Below is a small trained network, with its code and all its weights. Each question gives an input and a target symbol and asks what happens when units are switched off, that is, made to give their printed mean instead of their output.

import numpy as np


def w(rows, s, z=0):
    codes = np.array(rows[::2]) - 128.0
    scale = np.full(codes.shape[1], s)
    scale[-1] = z or s
    return codes * scale


def norm(h):
    return h / np.sqrt((h * h).mean(-1, keepdims=True) + 1e-5)


def f(y):
    return np.maximum(y, 0)


def softmax(a):
    e = np.exp(a - a.max(-1, keepdims=True))
    return e / e.sum(-1, keepdims=True)


def log_softmax(a):
    a = a - a.max(-1, keepdims=True)
    return a - np.log(np.exp(a).sum(-1, keepdims=True))


def net(x, mask):
    ids = ['αζηλμξπστφω'.index(c) for c in x.split()]
    T = len(ids)
    res = E[ids] + P[:T]
    u = 0
    for l in range(2):
        q, k, v = (norm(res) @ M[l].T for M in (Q, K, V))
        z = softmax(np.where(np.tri(T) > 0, q @ k.T / 4**0.5, -1e9)) @ v
        res = res + np.where(mask[u], z, O[l][:, -1]) @ O[l][:, :-1]
        u += 1
        y = f(norm(res) @ A[l][:, :-1].T + A[l][:, -1])
        res = res + np.where(mask[u : u + 8], y, B[l][:, -1]) @ B[l][:, :-1]
        u += 8
    return log_softmax(norm(res)[-1] @ U[:, :-1].T + U[:, -1])


Q, K, V, O, A, B = {}, {}, {}, {}, {}, {}
E = w([
[123,141,144,85,143,121,152,120,224,114,53],'α',
[107,91,131,151,208,145,104,111,155,6,83],'ζ',
[97,151,113,84,173,116,145,213,152,165,119],'η',
[168,84,252,168,121,97,133,137,125,119,95],'λ',
[66,211,198,49,103,154,143,111,149,185,81],'μ',
[70,214,179,102,102,166,183,116,73,210,155],'ξ',
[91,94,105,117,132,58,75,161,215,39,129],'π',
[99,129,69,168,150,103,70,149,68,150,175],'σ',
[63,124,87,144,53,75,161,74,126,101,150],'τ',
[204,143,186,149,102,99,146,122,99,119,109],'φ',
[158,150,181,130,125,166,132,43,181,195,83],'ω',
],0.0033)
P = w([
[9,136,73,184,161,137,165,220,77,99,84],'0',
[61,170,99,188,171,135,169,164,83,112,100],'1',
[95,164,113,190,178,118,167,146,88,110,110],'2',
[113,157,127,176,172,119,161,139,97,121,123],'3',
[136,151,130,162,159,119,146,128,106,125,138],'4',
[150,149,139,145,148,126,141,126,116,125,150],'5',
[163,145,147,132,143,126,131,119,120,130,164],'6',
[175,142,158,115,128,129,123,114,126,134,173],'7',
[186,142,167,106,119,138,117,114,131,130,186],'8',
[191,135,176,97,115,137,113,114,133,136,192],'9',
[191,131,187,92,112,138,108,121,133,143,199],'10',
],0.0013)
Q[0] = w([
[81,60,105,112,122,77,109,108,162,40,157],'0.h1',
[192,126,143,105,111,150,162,101,157,112,95],'0.h1',
[54,254,102,95,140,158,142,112,158,161,128],'0.h1',
[115,159,65,91,177,145,123,142,162,102,108],'0.h1',
],0.0054)
K[0] = w([
[87,72,84,143,120,74,143,127,132,19,123],'0.h1',
[194,112,153,62,105,152,140,77,188,134,101],'0.h1',
[2,180,144,113,149,147,186,156,131,179,60],'0.h1',
[67,81,153,135,212,136,152,227,168,89,42],'0.h1',
],0.0046)
V[0] = w([
[88,110,84,177,98,136,123,114,54,172,188],'0.h1',
[155,174,126,37,63,44,123,192,97,122,142],'0.h1',
[165,147,148,148,207,116,6,155,101,116,175],'0.h1',
[134,86,78,86,185,112,154,193,177,147,152],'0.h1',
],0.0023)
O[0] = w([
[159,92,211,136,221,195,116,146,254,95,77,205],'0.h1',
[145,198,138,247,100,60,229,79,142,6,109,172],'0.h1',
[140,108,131,102,154,232,250,62,93,148,87,150],'0.h1',
[54,165,236,132,88,80,122,37,125,146,158,3],'0.h1',
],0.0022,0.00042)
A[0] = w([
[93,90,166,142,98,149,249,94,74,107,128,135],'0.n1',
[117,206,204,189,105,69,138,160,137,80,132,78],'0.n2',
[178,129,193,120,170,119,120,133,244,139,51,163],'0.n3',
[100,91,181,95,217,244,140,161,81,98,170,36],'0.n4',
[137,67,135,166,234,168,134,78,140,134,139,56],'0.n5',
[88,99,57,124,109,164,100,241,153,143,136,138],'0.n6',
[138,174,141,97,105,88,188,177,77,162,182,253],'0.n7',
[51,190,158,105,58,43,156,119,185,84,181,110],'0.n8',
],0.0021,0.00048)
B[0] = w([
[139,129,47,69,254,45,86,73,136,63,110,173],'0.n1',
[212,40,92,77,58,227,148,140,128,207,61,220],'0.n2',
[11,190,92,164,112,165,139,67,61,49,66,199],'0.n3',
[164,92,152,140,102,22,116,170,235,175,157,195],'0.n4',
[145,119,140,173,62,112,166,251,151,148,190,188],'0.n5',
[68,180,114,148,86,107,217,16,22,44,66,172],'0.n6',
[164,56,85,149,227,128,48,88,123,108,110,201],'0.n7',
[164,61,139,179,190,200,106,209,143,183,169,252],'0.n8',
],0.002,0.0024)
Q[1] = w([
[76,111,90,135,135,119,135,156,164,95,120],'1.h1',
[254,100,174,171,102,90,155,119,101,128,145],'1.h1',
[95,154,80,167,171,120,146,146,103,128,177],'1.h1',
[181,93,152,139,126,116,126,134,129,93,107],'1.h1',
],0.0058)
K[1] = w([
[92,100,50,151,141,84,132,162,134,84,83],'1.h1',
[202,112,143,139,93,151,117,62,169,132,253],'1.h1',
[129,130,110,214,207,101,136,182,37,140,147],'1.h1',
[166,103,139,127,118,123,101,101,197,82,177],'1.h1',
],0.0046)
V[1] = w([
[86,106,112,79,94,61,110,149,157,13,109],'1.h1',
[133,2,42,193,166,90,166,133,147,75,158],'1.h1',
[73,152,130,30,200,113,211,246,28,125,113],'1.h1',
[138,83,166,136,49,73,203,163,106,180,66],'1.h1',
],0.0017)
O[1] = w([
[157,158,192,137,185,126,130,17,116,253,136,118],'1.h1',
[127,217,126,118,67,213,116,131,91,181,114,255],'1.h1',
[167,94,196,115,85,148,85,11,141,58,79,216],'1.h1',
[146,186,119,149,167,169,132,80,154,60,204,144],'1.h1',
],0.0023,0.0016)
A[1] = w([
[108,49,158,61,171,150,67,132,215,162,147,98],'1.n1',
[141,116,135,99,161,151,91,99,177,138,82,110],'1.n2',
[31,247,109,95,187,144,110,161,15,187,133,162],'1.n3',
[115,158,93,111,97,136,164,63,56,134,113,250],'1.n4',
[63,155,85,231,74,179,78,186,143,164,193,80],'1.n5',
[181,128,186,167,147,163,90,169,33,82,86,154],'1.n6',
[190,103,166,82,193,143,109,136,161,187,118,112],'1.n7',
[25,78,14,164,151,68,99,131,123,4,157,142],'1.n8',
],0.0027,0.0016)
B[1] = w([
[182,133,70,157,156,84,159,155,82,157,194,191],'1.n1',
[130,92,101,111,134,125,136,114,124,145,180,184],'1.n2',
[79,135,171,96,62,186,164,49,179,79,32,239],'1.n3',
[59,156,180,81,153,162,137,183,123,51,93,190],'1.n4',
[195,87,104,103,188,58,112,143,123,133,180,251],'1.n5',
[100,151,56,86,113,115,135,106,161,172,182,244],'1.n6',
[129,88,84,189,164,74,75,137,126,105,145,180],'1.n7',
[41,193,185,84,88,230,155,41,144,138,4,243],'1.n8',
],0.0032,0.0029)
U = w([
[146,122,165,149,142,103,115,106,59,171,105,92],'α',
[76,165,174,106,94,176,103,109,149,90,70,173],'ζ',
[123,139,125,145,120,117,126,142,116,113,136,71],'η',
[136,114,131,146,113,95,118,125,120,101,125,84],'λ',
[116,80,49,73,190,130,111,63,182,170,169,46],'μ',
[129,167,132,179,65,144,131,176,141,201,137,137],'ξ',
[118,114,98,161,151,93,89,254,113,113,185,253],'π',
[207,174,93,111,101,127,212,152,71,98,110,131],'σ',
[122,141,128,150,122,114,123,142,114,121,133,75],'τ',
[150,101,198,187,164,109,200,132,150,116,132,121],'φ',
[136,94,136,149,81,95,120,135,141,94,121,94],'ω',
],0.0071,0.006)

Each question gives the input, a string of symbols that net reads in full, and the target symbol t.
The units are the heads (4 rows each of Q, K, V and O) and the neurons (one row each of A and B). Each row of codes is followed by its name. A weight is (code - 128) times the scale printed after its matrix; where a second scale follows, it is the last column's (O, A, B and U).
mask holds one flag per unit, layer by layer, with each layer's heads first. A switched-off unit (its flag False) gives its mean, the last column of its rows in O or B, instead of its output. The means were averaged over made-up inputs and are rounded, as every weight is.
A unit's drop is (log p(t) with every unit on - log p(t) with that unit switched off) / (log p(t) with every unit on - log p(t) with every unit switched off).
The circuit of an input: a set's keep is (log p(t) with only the set's units on - log p(t) with every unit switched off) / (log p(t) with every unit on - log p(t) with every unit switched off). Starting from the 12 units with the biggest drops (on a tie, the unit counted first), units are removed one at a time, each time the one whose removal leaves the highest keep (on an exact tie, the one counted first), for as long as the keep stays at least 0.8.
units of the circuit, in order: the units of the circuit, biggest drop first
top k neurons: the k neurons with the biggest drops, biggest first
k most important neurons of layer l: the k neurons of layer l with the biggest drops, biggest first
input η τ τ ζ τ ξ η, target μ: 2 most important neurons of layer 0	0.n7, 0.n2
input α σ π τ φ τ σ ω λ, target π: units of the circuit, in order	1.n8, 1.h1
input ξ η π ω π ω μ τ ξ π, target π: units of the circuit, in order	1.n3, 1.n1
input ω φ σ σ, target μ: top 2 neurons	1.n5, 0.n8
input α π ξ α, target μ: units of the circuit, in order	0.h1, 1.h1, 1.n8
input ζ ζ ζ σ μ ζ, target π: 2 most important neurons of layer 0	0.n4, 0.n5
input φ σ α ζ σ, target μ: 2 most important neurons of layer 0	0.n5, 0.n4
input τ α η π π, target μ: top 3 neurons	0.n8, 0.n2, 1.n8
input α ζ λ, target μ: units of the circuit, in order	1.n6, 0.h1, 0.n1
input ω τ ξ η μ λ λ π τ τ, target π: units of the circuit, in order	0.h1, 0.n8, 1.n3
input σ π ω τ μ τ α μ μ, target π: top 2 neurons	1.n8, 0.n8
input τ σ π ξ σ τ, target μ: units of the circuit, in order	0.n8, 0.h1, 1.h1, 1.n5
input σ ω φ, target π: units of the circuit, in order	1.n3, 1.h1
input η ξ ζ π σ α ξ α α, target π: units of the circuit, in order	0.h1, 0.n8, 1.n8, 1.n3
input ξ π π π σ α ξ σ η φ τ, target ζ: units of the circuit, in order	1.n8, 1.n4
input η ω π π τ η, target μ: top 2 neurons	0.n7, 1.n3
input α ω ξ ξ, target μ: top 2 neurons	0.n7, 0.n3
input π σ μ π σ σ φ π α π α, target μ: top 3 neurons	0.n8, 0.n6, 0.n3
input ζ ζ ξ τ τ, target μ: units of the circuit, in order	0.n8, 0.h1, 1.n5
input σ σ τ η ζ φ λ, target σ: top 2 neurons	1.n8, 0.n3
input τ α τ α σ α, target π: units of the circuit, in order	0.h1, 1.n8, 1.n3
input ω λ τ ω ω, target π: top 2 neurons	1.n8, 0.n6
input λ σ σ λ η μ ξ α ξ, target μ: 3 most important neurons of layer 1	1.n8, 1.n7, 1.n3
input η α τ σ λ ζ ω τ ω, target μ: top 4 neurons	0.n6, 0.n3, 0.n4, 0.n8
